Here is a tiny trained network, its code and every weight. The questions are about switching its units off for an input and a target symbol, where a switched-off unit gives its printed mean instead of its output.

import numpy as np


def w(rows, s, z=0):
    codes = np.array(rows[::2]) - 128.0
    scale = np.full(codes.shape[1], s)
    scale[-1] = z or s
    return codes * scale


def softmax(a):
    e = np.exp(a - a.max(-1, keepdims=True))
    return e / e.sum(-1, keepdims=True)


def log_softmax(a):
    a = a - a.max(-1, keepdims=True)
    return a - np.log(np.exp(a).sum(-1, keepdims=True))


def net(x, mask):
    ids = ['αβγεζηθλμξπσφω'.index(c) for c in x.split()]
    T = len(ids)
    res = E[ids] + P[:T]
    u = 0
    for l in range(3):
        r = res
        for j in range(2):
            rows = slice(3 * j, 3 * j + 3)
            q, k, v = (r @ M[l][rows].T for M in (Q, K, V))
            z = softmax(np.where(np.tri(T) > 0, q @ k.T / 3**0.5, -1e9)) @ v
            o = O[l][rows]
            res = res + np.where(mask[u + j], z, o[:, -1]) @ o[:, :-1]
        u += 2
    return log_softmax(res[-1] @ U[:, :-1].T + U[:, -1])


Q, K, V, O = {}, {}, {}, {}
E = w([
[17,159,87],'α',
[77,123,149],'β',
[119,118,119],'γ',
[111,132,71],'ε',
[85,117,162],'ζ',
[171,32,253],'η',
[113,122,122],'θ',
[128,111,123],'λ',
[165,89,113],'μ',
[151,94,139],'ξ',
[129,109,130],'π',
[91,109,178],'σ',
[48,102,225],'φ',
[121,119,126],'ω',
],0.016)
P = w([
[115,113,127],'0',
[100,97,120],'1',
[136,135,132],'2',
[94,75,119],'3',
[139,149,144],'4',
[82,54,110],'5',
[139,163,156],'6',
[77,28,105],'7',
[141,177,170],'8',
[68,3,87],'9',
[137,184,179],'10',
],0.021)
Q[0] = w([
[134,170,111],'0.h1',
[7,61,172],'0.h1',
[225,192,114],'0.h1',
[127,127,163],'0.h2',
[141,133,79],'0.h2',
[152,165,163],'0.h2',
],0.017)
K[0] = w([
[60,110,124],'0.h1',
[162,228,174],'0.h1',
[86,4,100],'0.h1',
[118,96,149],'0.h2',
[128,126,94],'0.h2',
[124,172,174],'0.h2',
],0.018)
V[0] = w([
[93,166,25],'0.h1',
[23,122,206],'0.h1',
[183,15,80],'0.h1',
[192,168,148],'0.h2',
[93,25,130],'0.h2',
[137,95,3],'0.h2',
],0.011)
O[0] = w([
[76,125,249,132],'0.h1',
[164,203,114,224],'0.h1',
[88,104,98,115],'0.h1',
[151,116,148,31],'0.h2',
[74,140,108,255],'0.h2',
[101,120,190,162],'0.h2',
],0.016,0.0094)
Q[1] = w([
[250,166,254],'1.h1',
[97,92,83],'1.h1',
[147,94,105],'1.h1',
[198,118,208],'1.h2',
[111,139,210],'1.h2',
[113,81,142],'1.h2',
],0.011)
K[1] = w([
[53,58,105],'1.h1',
[148,105,156],'1.h1',
[106,81,182],'1.h1',
[216,255,143],'1.h2',
[189,142,135],'1.h2',
[117,139,182],'1.h2',
],0.0098)
V[1] = w([
[5,254,56],'1.h1',
[183,226,186],'1.h1',
[218,252,106],'1.h1',
[70,24,66],'1.h2',
[36,132,142],'1.h2',
[228,106,33],'1.h2',
],0.0062)
O[1] = w([
[103,94,220,252],'1.h1',
[168,107,184,141],'1.h1',
[252,115,161,170],'1.h1',
[152,103,180,193],'1.h2',
[119,51,133,217],'1.h2',
[14,140,89,34],'1.h2',
],0.0048,0.018)
Q[2] = w([
[67,196,103],'2.h1',
[235,97,117],'2.h1',
[168,31,242],'2.h1',
[90,89,254],'2.h2',
[120,214,4],'2.h2',
[138,245,126],'2.h2',
],0.0076)
K[2] = w([
[161,97,146],'2.h1',
[250,57,99],'2.h1',
[123,68,229],'2.h1',
[178,215,73],'2.h2',
[151,2,80],'2.h2',
[72,22,144],'2.h2',
],0.0064)
V[2] = w([
[75,127,16],'2.h1',
[230,114,135],'2.h1',
[140,161,108],'2.h1',
[84,212,169],'2.h2',
[182,254,119],'2.h2',
[168,96,148],'2.h2',
],0.006)
O[2] = w([
[185,58,165,2],'2.h1',
[158,1,162,54],'2.h1',
[117,163,170,68],'2.h1',
[26,243,122,248],'2.h2',
[126,192,74,85],'2.h2',
[136,111,103,94],'2.h2',
],0.0069,0.0061)
U = w([
[110,200,192,99],'α',
[117,155,137,197],'β',
[88,121,127,119],'γ',
[66,72,255,2],'ε',
[121,150,131,185],'ζ',
[122,100,75,197],'η',
[96,127,130,98],'θ',
[84,118,118,134],'λ',
[50,72,104,61],'μ',
[69,106,80,126],'ξ',
[82,118,106,128],'π',
[125,147,127,191],'σ',
[188,189,149,173],'φ',
[92,127,123,102],'ω',
],0.0083,0.007)

Each question gives the input, a string of symbols that net reads in full, and the target symbol t.
The units are the heads (3 rows each of Q, K, V and O). Each row of codes is followed by its name. A weight is (code - 128) times the scale printed after its matrix; where a second scale follows, it is the last column's (O and U).
mask holds one flag per head, layer by layer. A switched-off head (its flag False) gives its mean, the last column of its rows in O, instead of its output. The means were averaged over made-up inputs and are rounded, as every weight is.
A unit's drop is (log p(t) with every unit on - log p(t) with that unit switched off) / (log p(t) with every unit on - log p(t) with every unit switched off).
The circuit of an input: a set's keep is (log p(t) with only the set's units on - log p(t) with every unit switched off) / (log p(t) with every unit on - log p(t) with every unit switched off). Starting from all 6 units, units are removed one at a time, each time the one whose removal leaves the highest keep (on an exact tie, the one counted first), for as long as the keep stays at least 0.8.
circuit, biggest first: the units of the circuit, biggest drop first
unit that matters most: the unit with the biggest drop
which heads matter: for each layer, one digit per head in row order, 1 if its drop is at least 0.15 and else 0, layers parted by /
drop when u is switched off: that unit's drop, to one decimal
input μ ζ ε μ α φ, target α: unit that matters most => 0.h1
input ξ ξ μ λ ζ φ ε, target φ: circuit, biggest first => (0.h1 1.h1)
input ε λ φ ε η ε ε α α α, target α: circuit, biggest first => (0.h1 2.h2)
input β η φ η μ γ ε α φ, target φ: which heads matter => 11 / 00 / 00
input ε β β ε λ α ξ α ε ξ, target ε: which heads matter => 11 / 11 / 00
input η α α α η ξ α, target α: which heads matter => 10 / 00 / 10
input θ ε α η α ε θ ε π φ γ, target φ: circuit, biggest first => (0.h1 0.h2)
input η α μ α, target μ: which heads matter => 10 / 00 / 00
input ε μ μ ε, target μ: which heads matter => 10 / 10 / 00
input α θ α α ε ω, target ε: which heads matter => 10 / 10 / 00
input ε η ξ, target η: which heads matter => 10 / 00 / 00
input ξ ω ε β φ ε φ η γ, target η: which heads matter => 10 / 00 / 10
input π η ε ε ε ε ε π, target ε: which heads matter => 11 / 00 / 00
input λ ε φ η ω ε ε φ φ α, target φ: circuit, biggest first => (0.h1)
input ε μ φ θ, target φ: which heads matter => 10 / 10 / 00
input λ η ξ, target η: circuit, biggest first => (0.h1 2.h2)
input ζ ε ε σ η, target η: circuit, biggest first => (0.h1 0.h2)
input ε α ε μ ε μ, target ε: which heads matter => 10 / 00 / 00
input α ξ α α ζ λ μ φ ε α, target ε: which heads matter => 10 / 11 / 00
input ε θ α ζ, target α: circuit, biggest first => (0.h1 2.h2 2.h1)
input γ θ α θ, target α: which heads matter => 10 / 00 / 01
input π α α α ε α η μ, target η: circuit, biggest first => (0.h1)
input ζ η η μ φ ε α ω φ π, target φ: which heads matter => 10 / 10 / 00
input α ξ π η ε λ ζ η α η, target α: which heads matter => 10 / 00 / 01
input λ λ φ μ ξ ε λ ε α ζ, target α: circuit, biggest first => (0.h1 2.h2)
input θ ε σ φ ε φ ε ε ε, target φ: drop when 1.h1 is switched off => 0.7
input α ω α π γ ε μ φ, target μ: drop when 0.h2 is switched off => 0.2
input ε ε β ζ α β ε ε, target ε: drop when 0.h2 is switched off => 0.2
input η η ε γ, target ε: drop when 1.h1 is switched off => 0.0
input α ε ε θ α μ μ μ ε α, target ε: circuit, biggest first => (0.h1)
